Here is a tiny trained network, its code and every weight. The questions are about switching its units off for an input and a class, where a switched-off unit gives its printed mean instead of its output.

import numpy as np


def w(rows, s, z=0):
    codes = np.array(rows[::2]) - 128.0
    scale = np.full(codes.shape[1], s)
    scale[-1] = z or s
    return codes * scale


def f(y):
    return np.maximum(y, 0)


def log_softmax(a):
    a = a - a.max(-1, keepdims=True)
    return a - np.log(np.exp(a).sum(-1, keepdims=True))


def net(x, mask):
    res = np.array(x, float).reshape(1, 8) / 4 @ E
    y = f(res @ A[0][:, :-1].T + A[0][:, -1])
    res = res + np.where(mask, y, B[0][:, -1]) @ B[0][:, :-1]
    return log_softmax(res[-1] @ U[:, :-1].T + U[:, -1])


A, B = {}, {}
E = w([
[137,136,114,249,159,194,141,97,178,120,140],'x0',
[75,79,127,150,169,145,114,181,110,191,80],'x1',
[109,140,132,124,132,126,145,124,136,137,132],'x2',
[147,127,135,137,119,139,113,147,110,116,120],'x3',
[138,123,129,132,123,132,122,131,115,120,123],'x4',
[145,88,196,130,87,114,157,127,202,126,83],'x5',
[142,119,112,128,136,110,124,138,149,131,133],'x6',
[127,119,117,132,122,120,121,122,136,135,135],'x7',
],0.018)
A[0] = w([
[127,94,219,146,20,116,141,112,254,106,33,170],'N0',
[162,169,150,23,67,42,113,114,110,104,149,188],'N1',
[72,154,79,89,180,133,57,181,58,183,182,191],'N2',
[156,121,192,129,31,120,149,107,228,67,123,123],'N3',
[200,188,137,200,118,159,145,49,162,91,189,128],'N4',
[109,54,160,89,81,142,130,137,150,148,93,122],'N5',
[120,57,168,112,102,138,128,131,172,184,24,133],'N6',
[91,81,98,249,204,203,136,152,147,192,51,21],'N7',
[60,39,111,78,120,107,139,159,75,149,118,143],'N8',
[158,185,63,112,176,168,116,148,71,171,208,233],'N9',
[138,159,129,171,95,136,143,108,157,92,158,113],'N10',
[177,195,120,42,34,58,148,113,114,82,185,207],'N11',
[96,109,125,174,196,156,88,81,182,168,113,128],'N12',
[136,94,70,200,163,190,210,160,137,131,141,101],'N13',
[83,71,152,104,158,51,119,174,50,183,53,137],'N14',
[163,166,123,39,126,104,172,94,124,104,108,161],'N15',
[163,65,187,177,110,165,190,95,199,61,134,110],'N16',
[176,248,47,134,139,148,116,65,105,90,179,145],'N17',
[118,157,61,85,131,144,101,184,72,190,175,181],'N18',
[101,83,101,80,117,138,103,175,132,147,114,129],'N19',
[119,102,115,157,192,188,129,170,161,185,79,83],'N20',
[90,201,40,138,174,146,92,149,65,89,205,254],'N21',
],0.0073,0.0061)
B[0] = w([
[149,94,120,77,75,153,200,186,133,160,129,237],'N0',
[176,145,158,112,95,139,119,90,108,207,82,235],'N1',
[59,86,63,82,218,156,151,112,67,84,157,231],'N2',
[180,87,116,80,146,165,200,151,71,137,162,211],'N3',
[78,134,94,126,133,193,169,230,177,30,183,226],'N4',
[101,108,186,75,94,97,128,154,152,157,117,172],'N5',
[120,135,190,105,65,110,113,162,157,230,129,194],'N6',
[169,149,88,135,78,131,135,21,85,221,65,238],'N7',
[97,70,128,54,176,124,144,182,119,97,184,196],'N8',
[26,130,101,162,193,146,60,99,147,103,121,225],'N9',
[125,121,129,131,192,168,172,159,132,102,173,173],'N10',
[187,196,81,161,113,134,79,2,66,178,44,244],'N11',
[174,146,103,154,103,135,130,129,86,121,112,195],'N12',
[147,173,110,182,118,162,89,117,131,129,105,200],'N13',
[73,82,135,66,153,83,118,190,152,113,182,216],'N14',
[152,112,124,127,120,150,130,111,121,158,93,189],'N15',
[146,104,100,99,154,183,222,152,65,128,187,208],'N16',
[72,171,114,183,135,139,98,138,193,99,140,224],'N17',
[76,121,59,89,220,160,137,131,103,133,140,208],'N18',
[101,77,148,133,136,115,114,149,115,118,159,169],'N19',
[166,159,105,126,97,109,114,123,84,208,104,194],'N20',
[46,165,96,167,172,123,98,106,145,79,77,247],'N21',
],0.0081,0.016)
U = w([
[116,162,88,173,145,114,38,11,74,158,44,151],'0',
[105,69,80,99,181,145,193,206,64,80,225,218],'1',
[210,124,164,138,42,121,148,81,96,204,64,168],'2',
[73,75,254,110,100,49,94,225,182,156,153,2],'3',
[96,163,124,212,132,141,94,144,245,5,167,60],'4',
],0.0089,0.0011)

Each question gives the input, the list of numbers given to net, and the class t.
The units are the neurons (one row each of A and B). Each row of codes is followed by its name. A weight is (code - 128) times the scale printed after its matrix; where a second scale follows, it is the last column's (A, B and U).
mask holds one flag per neuron, in row order. A switched-off neuron (its flag False) gives its mean, the last column of its row in B, instead of its output. The means were averaged over made-up inputs and are rounded, as every weight is.
A unit's drop is (log p(t) with every unit on - log p(t) with that unit switched off) / (log p(t) with every unit on - log p(t) with every unit switched off).
The circuit of an input: a set's keep is (log p(t) with only the set's units on - log p(t) with every unit switched off) / (log p(t) with every unit on - log p(t) with every unit switched off). Starting from the 12 units with the biggest drops (on a tie, the unit counted first), units are removed one at a time, each time the one whose removal leaves the highest keep (on an exact tie, the one counted first), for as long as the keep stays at least 0.8.
circuit, biggest first: the units of the circuit, biggest drop first
top k neurons: the k neurons with the biggest drops, biggest first
drop of u: that unit's drop, to one decimal
input [1,-8,3,-1,6,-2,-2,2], class 4: circuit, biggest first => N17
input [1,-3,6,3,5,8,-2,7], class 1: top 2 neurons => N16; N7
input [0,-7,-3,6,0,3,-3,6], class 2: top 3 neurons => N11; N2; N1
input [0,2,3,0,3,7,3,-1], class 3: top 4 neurons => N11; N6; N7; N1
input [-5,-5,6,-7,2,0,3,0], class 0: top 2 neurons => N11; N0
input [7,-6,0,2,-2,1,-2,1], class 1: top 2 neurons => N16; N3
input [-2,0,-2,-1,-4,-6,-1,7], class 0: top 4 neurons => N4; N21; N16; N0
input [-8,-6,6,1,0,0,7,2], class 0: top 2 neurons => N11; N0
input [2,-6,-4,5,2,1,-6,5], class 1: top 2 neurons => N3; N16
input [7,-6,3,0,1,1,-6,-8], class 1: top 3 neurons => N16; N3; N10
input [-5,5,1,6,-6,1,4,2], class 3: top 2 neurons => N6; N16
input [5,-8,2,-6,-2,2,5,3], class 1: top 2 neurons => N3; N16
input [0,-4,5,4,-1,-5,2,3], class 0: top 2 neurons => N11; N14
input [-7,-1,3,-1,-4,-3,1,3], class 0: circuit, biggest first => N11
input [3,-6,1,-7,-8,0,1,-2], class 4: top 2 neurons => N17; N2
input [0,-1,-7,1,-7,4,-5,-4], class 2: drop of N9 => 0.1
input [0,-1,-1,-3,2,2,-5,-7], class 2: drop of N2 => 0.4
input [5,0,3,-6,7,5,-5,-4], class 1: drop of N4 => 0.4
